The points form a tree under base. A name lists the branches taken from the top; the branches are @ $ §. The symbol ~ goes to the parent.

In the rows, 13.8 stands for zero.

Start, symbols taken left to right, then the point you end at.
Each answer is a row, close to the row of the point it stands for.
14.4,7.2,16.2,13.2,8.3,8.5,15.3,15.1,17.1,9.5,16.5,18.7,12.6,11.3,13.8,12.7,13.9,6.6,13.6,14.1,21.2,12.7,13.3,9.8,11.1,12.4,4.7,12.0,12.4,12.2,21.4,12.7,16.3,23.1,13.0,11.6,16.0,11.9,14.4,13.7,15.3,8.4,18.0,9.5,13.2,9.8,21.5,13.6,9.2,6.1
§: 15.6,5.6,15.2,15.4,9.6,13.3,16.3,17.5,13.9,15.1,20.3,17.3,14.1,13.8,12.6,12.0,15.3,9.0,13.5,15.4,19.9,9.9,12.8,9.6,12.8,10.5,5.7,12.1,13.3,14.0,20.5,15.3,18.4,23.0,13.5,10.4,16.4,11.1,13.4,10.9,18.2,6.4,17.0,12.9,13.4,12.2,23.0,13.3,11.7,9.6
17.3,19.9,11.9,17.0,18.1,19.4,15.9,17.3,5.6,15.1,17.5,10.9,8.4,18.3,10.0,11.6,11.6,14.5,20.1,15.9,13.3,12.7,14.6,14.3,17.5,21.2,14.3,16.5,13.7,10.0,9.1,14.5,11.7,9.1,10.8,12.5,3.7,14.4,11.5,19.3,15.4,12.5,14.3,18.8,12.7,9.2,9.8,13.9,17.5,10.2
~: 17.7,19.4,14.4,13.6,17.7,19.5,17.6,17.7,5.1,11.9,15.8,12.9,6.8,17.2,12.7,10.2,12.2,16.9,18.5,15.7,14.5,16.2,17.3,14.2,18.7,21.5,12.9,16.7,12.1,9.8,7.7,15.2,12.2,6.1,11.7,13.5,3.8,16.1,11.8,17.8,12.4,15.4,16.3,20.2,13.3,11.3,8.1,16.4,16.2,8.6
16.4,17.0,21.3,17.8,12.6,9.8,11.4,17.7,12.6,8.1,20.7,21.5,12.3,9.5,14.8,11.9,15.9,10.7,15.8,16.5,12.4,8.2,20.3,17.8,15.6,12.1,10.4,19.9,11.7,8.1,19.5,13.1,19.1,20.2,14.6,16.2,18.5,10.7,8.5,11.3,14.1,9.2,15.6,11.0,13.3,9.9,14.5,15.0,9.3,5.8
~: 19.0,16.2,18.7,15.6,12.7,8.6,12.2,16.2,12.2,9.0,18.0,18.8,13.4,12.4,13.1,11.4,17.8,13.0,15.8,21.0,13.0,7.8,20.2,14.3,15.2,10.4,8.0,19.1,10.4,6.2,16.3,15.1,19.1,17.2,11.4,17.3,19.3,9.1,9.2,13.5,12.4,10.5,16.6,9.7,14.6,9.4,15.6,18.1,7.1,6.9
12.1,12.6,9.9,12.0,19.1,14.3,11.9,9.8,18.9,22.2,11.4,7.9,18.4,13.6,14.6,14.7,13.2,12.5,7.1,13.3,7.8,14.0,14.8,17.8,9.8,7.6,20.2,12.1,17.3,16.0,13.7,11.6,13.8,13.0,13.7,12.8,18.7,13.3,12.9,13.4,13.7,16.0,12.5,12.8,14.4,19.0,10.9,13.2,13.7,25.3
~: 11.5,12.7,11.3,10.7,18.7,13.5,10.3,9.2,20.0,18.7,6.8,10.9,19.1,13.2,15.0,16.0,13.6,16.5,7.5,12.4,8.9,15.0,14.9,18.0,10.5,8.4,21.7,13.5,16.4,16.7,13.7,13.1,14.8,9.9,15.6,15.2,18.4,14.8,15.1,12.4,11.6,16.2,13.3,11.6,12.4,19.5,10.3,13.0,16.2,25.9
17.0,21.7,17.3,14.3,17.1,16.7,16.5,17.2,4.8,12.4,13.1,13.3,10.0,20.2,12.1,11.9,12.5,21.0,20.0,14.8,13.4,12.2,15.1,15.2,18.4,22.0,13.0,15.6,12.1,12.8,8.8,14.6,9.5,7.9,14.2,16.7,4.7,15.8,14.0,14.4,12.7,19.8,12.8,18.7,16.1,12.5,9.7,14.9,15.0,8.9
~: 16.8,18.8,14.9,14.1,18.1,17.0,14.2,18.4,2.8,11.6,16.2,12.6,8.9,17.9,13.7,11.6,12.6,16.5,20.1,15.9,15.3,16.5,13.9,15.0,21.2,21.3,15.0,15.0,11.8,8.6,8.2,16.6,9.4,8.5,11.8,13.6,3.0,16.6,11.0,17.6,12.6,15.1,13.7,18.8,14.7,12.8,8.0,17.3,17.0,8.8
15.7,6.6,14.7,14.8,10.1,11.1,13.7,16.5,21.3,8.0,15.5,17.5,17.9,15.5,15.0,13.3,13.8,9.0,11.9,13.5,24.0,14.9,12.9,11.3,13.4,11.6,5.7,13.3,15.0,14.0,20.8,18.4,14.1,23.4,12.3,10.0,16.9,14.1,16.7,13.4,17.0,11.5,14.7,9.9,10.2,14.8,17.9,12.1,7.9,6.6
~: 20.8,10.9,15.2,11.1,11.5,9.2,13.5,13.2,20.0,4.9,14.3,18.5,18.1,14.0,15.4,10.8,14.2,10.9,14.0,13.1,21.3,10.6,17.7,12.5,13.6,8.7,8.5,15.7,11.4,8.5,19.2,21.5,12.2,17.6,6.7,12.5,17.0,13.8,11.5,17.1,13.3,8.4,16.3,11.9,10.8,13.5,16.0,15.3,7.5,8.4
8.2,9.3,10.5,16.7,5.7,16.2,17.4,13.7,8.8,11.9,15.5,13.4,2.8,11.9,15.5,15.6,11.3,11.7,14.1,12.1,17.3,18.0,10.3,5.5,14.5,18.6,11.8,14.0,12.4,15.8,11.5,11.1,12.9,11.0,20.6,14.6,5.0,10.3,15.5,12.2,13.4,8.6,12.7,15.5,14.3,10.9,16.0,16.0,22.6,7.0
~: 10.2,9.8,11.2,16.8,7.1,15.8,20.0,14.4,11.6,13.5,15.3,11.7,4.9,13.6,15.4,12.5,10.2,14.0,12.9,14.1,17.3,18.6,9.8,3.5,13.8,17.4,13.3,11.3,13.2,14.6,9.6,12.4,10.4,11.4,15.8,14.1,4.7,11.6,15.5,12.2,10.6,9.8,13.3,13.7,13.3,12.1,18.9,18.1,19.8,6.5
15.3,14.3,14.1,19.1,22.1,9.9,12.3,13.0,11.3,22.5,14.1,8.0,16.7,12.3,10.9,14.6,17.1,12.4,10.2,22.1,4.8,16.7,15.3,19.7,17.8,8.5,15.2,15.1,14.9,16.5,14.4,10.1,15.4,15.0,8.8,19.0,15.3,14.2,11.3,7.9,16.8,17.8,13.7,12.8,13.5,14.5,7.9,16.3,13.4,20.0
~: 12.4,14.2,17.0,18.6,22.3,8.3,12.2,12.7,13.6,19.6,9.0,8.4,17.2,11.2,13.0,15.4,16.5,15.7,9.0,20.6,9.1,18.0,16.0,18.7,17.1,9.8,17.0,15.8,14.9,17.8,12.8,9.4,13.2,12.4,9.4,20.1,16.1,14.8,13.3,7.3,15.9,18.2,13.1,13.6,11.0,14.6,7.8,16.1,12.3,20.8
12.9,14.9,11.0,13.8,13.3,20.9,19.5,14.9,9.1,15.6,12.7,12.8,6.9,15.5,12.0,14.3,8.6,13.6,15.3,11.1,21.0,18.5,7.3,7.0,15.2,20.6,13.1,9.6,12.2,16.1,9.6,14.4,9.0,9.5,14.2,10.0,3.2,18.3,16.8,17.1,16.4,16.1,12.8,19.8,13.1,13.6,15.8,11.6,18.2,7.3
$: 11.0,15.0,10.3,14.4,11.5,20.1,16.5,16.5,8.8,11.9,14.4,13.0,9.7,11.9,13.0,16.3,8.4,13.0,17.5,9.3,21.8,19.4,9.7,8.3,17.3,20.7,13.0,12.0,10.1,17.7,11.9,12.9,11.6,14.7,19.1,13.0,3.0,16.8,15.2,18.5,16.9,14.6,12.7,18.3,13.3,14.2,11.7,12.7,21.9,8.6
14.9,8.6,13.8,14.1,8.0,10.7,13.5,18.1,20.0,8.9,15.4,19.1,14.5,12.8,13.4,13.6,15.8,10.3,11.8,13.2,23.9,12.3,14.0,9.3,13.9,13.5,5.9,10.4,13.6,13.1,20.7,19.1,15.5,21.2,10.2,11.0,16.6,15.3,14.6,14.7,15.5,12.8,16.1,11.1,10.3,12.1,18.4,11.1,11.2,6.3
§ §: 17.5,11.8,13.1,13.8,11.1,13.4,11.7,17.9,13.7,13.3,19.9,17.9,17.6,16.0,9.8,14.9,13.7,8.0,13.6,9.0,23.9,11.9,12.3,15.7,13.1,14.4,8.2,10.3,12.2,14.6,21.0,18.1,18.3,22.5,10.1,6.4,14.2,16.1,15.0,19.4,19.0,10.9,14.0,14.5,12.9,12.1,18.5,5.5,9.6,5.7
10.7,9.0,14.2,11.0,16.5,11.4,13.4,15.2,8.1,17.1,8.1,9.5,16.9,13.6,14.1,20.3,14.0,18.3,11.7,11.8,17.4,20.4,11.6,16.4,13.0,13.5,11.9,6.2,18.1,22.5,11.7,12.0,15.0,18.9,14.3,11.9,13.7,16.3,21.2,11.5,18.0,23.4,17.1,11.9,15.8,16.4,15.7,4.6,14.7,17.4
~ @ ~ ~: 9.3,3.4,12.1,13.9,14.9,8.3,15.7,11.4,14.5,15.9,7.4,6.6,15.9,10.0,13.0,21.5,15.7,13.3,8.1,13.8,18.4,25.0,14.9,13.1,14.7,10.4,12.2,7.7,15.9,22.7,11.2,9.5,11.8,20.6,12.2,14.1,13.8,14.2,17.9,10.0,15.2,18.6,16.0,11.6,14.6,13.4,15.3,13.0,13.3,18.2
13.1,6.1,19.0,13.0,9.2,8.4,13.7,15.9,19.2,7.8,16.1,20.0,12.1,12.6,14.8,12.7,14.3,7.8,15.1,13.6,22.9,10.2,13.0,9.2,12.2,9.8,6.2,11.2,13.3,11.2,21.0,15.7,16.7,22.8,14.0,12.0,14.4,11.9,15.1,13.8,14.4,10.3,15.8,10.5,13.1,10.8,21.0,13.5,12.6,5.1
§ ~: 14.1,8.0,15.1,14.3,6.9,8.6,14.8,15.7,16.6,10.2,18.4,18.4,13.8,13.7,14.9,12.8,13.9,10.6,12.9,12.3,19.8,12.8,14.2,8.0,12.0,9.1,7.2,11.8,13.8,13.2,19.4,14.9,16.1,22.3,15.2,12.4,17.3,9.3,14.3,12.4,13.9,8.8,17.5,9.2,14.9,10.1,20.8,12.1,12.5,7.8
9.6,18.6,10.1,13.5,11.2,21.6,16.2,11.8,19.3,13.0,14.0,15.8,9.7,15.8,15.2,14.1,11.4,15.4,15.1,6.9,10.7,12.5,10.4,11.3,11.8,18.7,20.9,19.1,13.1,12.2,12.3,17.9,9.7,4.1,18.4,17.5,11.4,14.6,12.4,17.6,9.9,7.1,10.3,14.6,14.5,17.9,10.2,17.5,18.7,17.4
~: 12.2,17.1,9.5,12.7,11.3,20.1,15.9,12.9,19.5,15.7,14.5,13.9,9.4,16.5,15.1,9.1,9.8,15.8,13.6,10.3,10.6,13.6,7.7,10.2,9.8,16.6,20.4,17.7,13.7,9.0,11.9,18.1,6.2,3.3,14.8,14.8,8.8,12.8,11.6,18.9,11.5,8.8,10.4,14.2,11.0,20.0,10.6,18.0,16.7,15.6
11.6,16.9,7.4,12.9,13.1,20.8,16.0,10.5,12.9,9.4,11.6,15.5,9.2,16.2,12.0,12.3,7.4,15.2,18.4,7.9,14.8,11.5,12.8,12.5,13.1,19.8,21.0,16.2,11.7,8.8,6.3,17.4,10.2,5.6,21.2,11.7,10.0,15.4,14.3,22.9,13.4,12.3,11.5,17.2,15.5,14.8,11.2,12.6,21.3,13.1
~: 12.5,18.9,10.5,8.0,12.8,23.2,13.9,11.7,10.7,14.1,12.0,15.8,10.6,16.5,13.4,10.8,10.6,14.4,18.8,6.8,16.0,11.1,11.0,13.4,14.7,20.3,20.0,17.1,12.5,8.9,8.4,19.4,8.3,4.4,16.1,9.5,6.6,15.4,14.1,22.5,12.2,14.2,12.3,16.7,19.4,16.4,11.3,14.4,18.0,14.4
12.2,18.3,7.8,8.2,12.1,21.8,16.4,12.5,11.4,10.0,11.8,12.5,9.6,15.9,14.7,12.1,9.8,14.5,18.2,6.5,15.1,11.5,12.4,12.6,15.1,20.0,18.1,13.7,11.9,8.4,9.1,19.0,10.0,4.6,15.4,8.4,7.3,14.9,13.4,22.6,11.7,14.5,12.8,16.5,15.5,14.9,12.4,15.2,18.2,16.8
~ @: 11.1,16.3,9.5,11.6,11.3,21.2,16.4,11.1,19.6,17.3,11.0,12.8,10.6,18.6,15.5,9.8,10.9,14.3,13.4,9.5,11.9,11.9,8.5,9.4,13.0,17.9,23.2,17.1,13.3,10.7,12.6,20.2,7.0,2.0,15.2,16.1,8.2,13.7,14.9,19.1,10.4,11.4,9.8,15.6,10.3,17.3,8.9,18.3,18.7,18.4
12.1,11.3,9.3,9.7,18.8,13.9,12.7,9.9,11.3,17.1,10.5,8.4,18.6,14.2,10.5,16.8,12.1,13.5,13.6,11.5,10.8,13.3,17.7,20.6,12.2,12.6,20.3,9.3,16.1,14.3,9.2,12.0,17.8,14.6,15.4,8.9,19.5,14.0,16.0,16.7,14.5,19.4,15.9,14.3,16.0,17.6,12.1,9.6,13.1,25.0
~: 11.9,11.5,10.2,6.9,17.1,13.8,12.6,11.3,12.1,13.9,7.5,10.4,20.5,11.1,13.7,19.6,13.7,14.5,13.3,9.1,12.1,14.7,16.5,21.1,13.0,11.1,21.3,11.6,16.8,15.2,7.5,12.5,12.9,13.2,15.7,7.8,19.4,13.9,14.4,16.7,10.8,20.5,13.0,14.1,17.3,15.8,13.3,8.6,14.1,24.8
17.3,17.4,14.1,15.7,16.4,17.0,16.8,16.2,10.7,16.4,16.2,14.7,8.0,16.2,10.9,9.1,12.4,16.8,15.5,19.2,9.6,15.5,11.3,13.3,18.1,17.2,14.3,21.2,14.7,11.4,10.7,14.0,7.0,4.1,10.0,18.4,7.5,15.3,12.5,11.5,10.8,14.3,11.2,17.5,10.9,13.9,7.4,22.2,15.5,9.0
@ ~ @: 15.8,21.5,16.0,16.6,15.4,16.8,16.9,15.9,14.1,16.3,17.1,14.7,11.1,19.4,14.9,11.6,14.0,19.8,17.6,17.4,9.3,14.8,8.3,12.0,15.6,19.6,11.4,16.7,15.0,15.1,14.4,13.6,8.1,3.7,11.6,20.3,7.3,15.6,14.9,10.6,10.4,17.2,11.2,14.5,10.9,12.7,11.0,20.2,15.2,10.2
12.5,15.1,18.3,15.1,22.7,10.4,10.5,14.7,6.0,12.5,11.0,8.7,15.2,8.0,12.4,21.2,16.2,14.5,15.2,15.0,11.3,20.4,19.1,22.0,18.0,14.2,16.2,11.7,13.8,15.3,7.4,8.5,15.4,14.9,14.9,16.6,13.8,15.1,14.0,13.4,15.2,22.2,15.8,15.2,15.2,11.0,8.3,9.9,14.0,16.7
~ § ~ §: 17.0,13.9,13.5,13.1,26.1,11.4,10.6,15.6,5.9,18.2,11.9,5.2,17.2,12.4,10.3,17.0,13.6,13.4,15.9,19.4,9.0,17.4,19.8,22.5,17.6,13.7,15.4,11.0,15.6,14.6,9.1,7.2,16.7,15.6,12.5,12.5,14.3,16.1,11.5,11.5,16.1,22.0,15.0,17.0,12.7,10.5,9.5,10.7,13.7,20.6
11.9,17.2,8.9,9.1,12.2,22.6,15.5,11.8,12.3,12.4,11.6,14.0,12.9,16.4,13.8,12.6,10.4,14.2,15.9,7.0,13.0,10.0,14.4,10.3,15.3,20.1,18.7,15.8,14.0,8.8,7.2,17.8,9.9,4.1,16.6,9.9,7.3,14.7,16.1,21.8,11.9,14.9,13.1,15.7,16.9,15.0,13.7,15.2,17.1,14.8
$: 12.1,18.2,10.7,11.0,11.5,21.1,14.4,12.2,10.4,13.0,14.2,15.8,8.4,14.0,14.4,10.6,9.9,14.8,19.2,6.6,16.8,12.1,14.6,10.7,14.5,20.8,22.2,16.1,13.5,11.4,6.6,16.2,12.3,6.3,20.1,10.1,9.3,16.7,15.3,20.9,11.6,13.1,9.5,15.4,16.8,16.6,12.4,13.5,19.5,15.2
7.8,13.2,14.5,11.3,15.1,10.1,12.2,7.0,13.9,15.6,11.2,12.2,14.2,6.9,17.1,18.3,13.2,15.1,11.4,12.4,7.9,12.5,17.2,15.8,11.4,7.0,23.7,14.3,16.0,16.0,8.1,8.2,17.9,13.0,20.7,14.0,20.7,10.5,16.2,11.9,13.1,12.4,14.4,10.8,18.0,14.1,16.3,14.2,15.7,21.1
~ @ ~ $: 9.3,12.1,12.6,10.1,11.8,9.6,11.7,7.4,13.8,13.0,6.9,8.1,15.7,5.9,15.3,19.0,14.5,15.3,8.7,11.6,8.2,12.0,18.6,15.2,11.9,7.7,22.0,13.9,13.7,16.6,7.8,9.4,18.9,14.4,20.1,13.9,22.2,10.8,14.7,12.6,13.5,14.9,13.3,12.8,17.3,13.4,14.5,13.0,14.5,22.3
13.9,6.3,11.6,14.4,15.7,14.1,12.5,15.3,10.0,19.8,12.8,5.0,14.9,13.3,9.7,20.0,13.3,13.2,11.6,13.7,14.9,21.1,12.9,16.2,13.7,9.3,13.4,6.2,14.9,22.6,10.7,10.9,16.7,21.1,13.7,8.5,12.4,15.9,16.2,15.6,17.5,19.4,16.0,16.9,15.5,14.9,15.4,5.2,15.9,18.4
~ ~ ~ @: 12.3,4.9,10.8,12.2,13.5,10.4,15.3,11.0,13.8,17.7,5.4,7.8,13.7,10.4,13.8,21.1,13.9,14.0,7.1,14.7,16.3,23.2,12.0,12.9,13.8,7.4,11.6,7.3,16.2,21.7,11.9,9.6,12.6,18.5,12.9,13.0,15.4,16.4,17.9,10.3,16.2,20.1,18.0,14.4,13.0,13.2,14.5,13.8,14.2,19.4
13.6,8.8,14.2,14.2,8.2,11.7,13.4,17.6,15.6,15.5,20.0,18.0,15.7,14.1,12.3,12.2,14.7,7.2,11.4,15.9,18.3,10.3,13.9,10.0,12.0,9.5,7.0,10.3,15.6,13.1,21.5,15.0,18.5,25.3,12.3,9.7,16.5,12.2,11.2,12.5,16.2,7.2,15.6,11.6,14.8,9.9,22.6,12.1,10.2,8.0
~ $: 12.6,10.3,16.9,15.0,7.0,9.1,14.9,15.9,15.9,8.8,19.6,20.3,12.7,10.1,14.3,14.9,11.7,9.1,12.0,11.8,22.7,14.4,14.6,7.8,11.7,11.4,7.5,13.0,15.2,14.5,19.3,16.2,18.5,22.6,16.1,13.4,15.9,11.8,15.7,11.4,16.8,8.2,15.9,12.0,12.9,13.1,21.5,9.3,11.9,3.9
13.4,18.7,11.4,13.0,11.7,19.2,14.9,13.3,18.3,17.5,13.1,15.9,11.9,21.1,18.6,9.1,12.5,17.4,14.4,8.8,11.0,10.3,6.2,8.9,11.0,18.1,17.2,16.5,16.6,12.9,15.5,15.7,5.9,1.7,19.1,16.0,9.9,13.5,15.9,15.4,9.8,13.0,9.0,15.4,12.0,17.9,10.2,16.2,17.2,15.7
~ §: 13.2,15.6,7.1,13.4,9.7,22.4,15.6,12.6,16.9,21.0,15.6,14.1,11.2,18.0,14.8,8.8,10.7,14.1,13.4,12.0,8.4,11.7,7.2,11.4,10.4,16.0,22.7,16.7,13.9,12.4,12.7,18.5,9.2,3.8,15.4,13.8,9.6,11.6,13.7,17.7,13.1,9.6,9.6,16.6,12.1,17.1,10.9,18.1,17.9,16.3
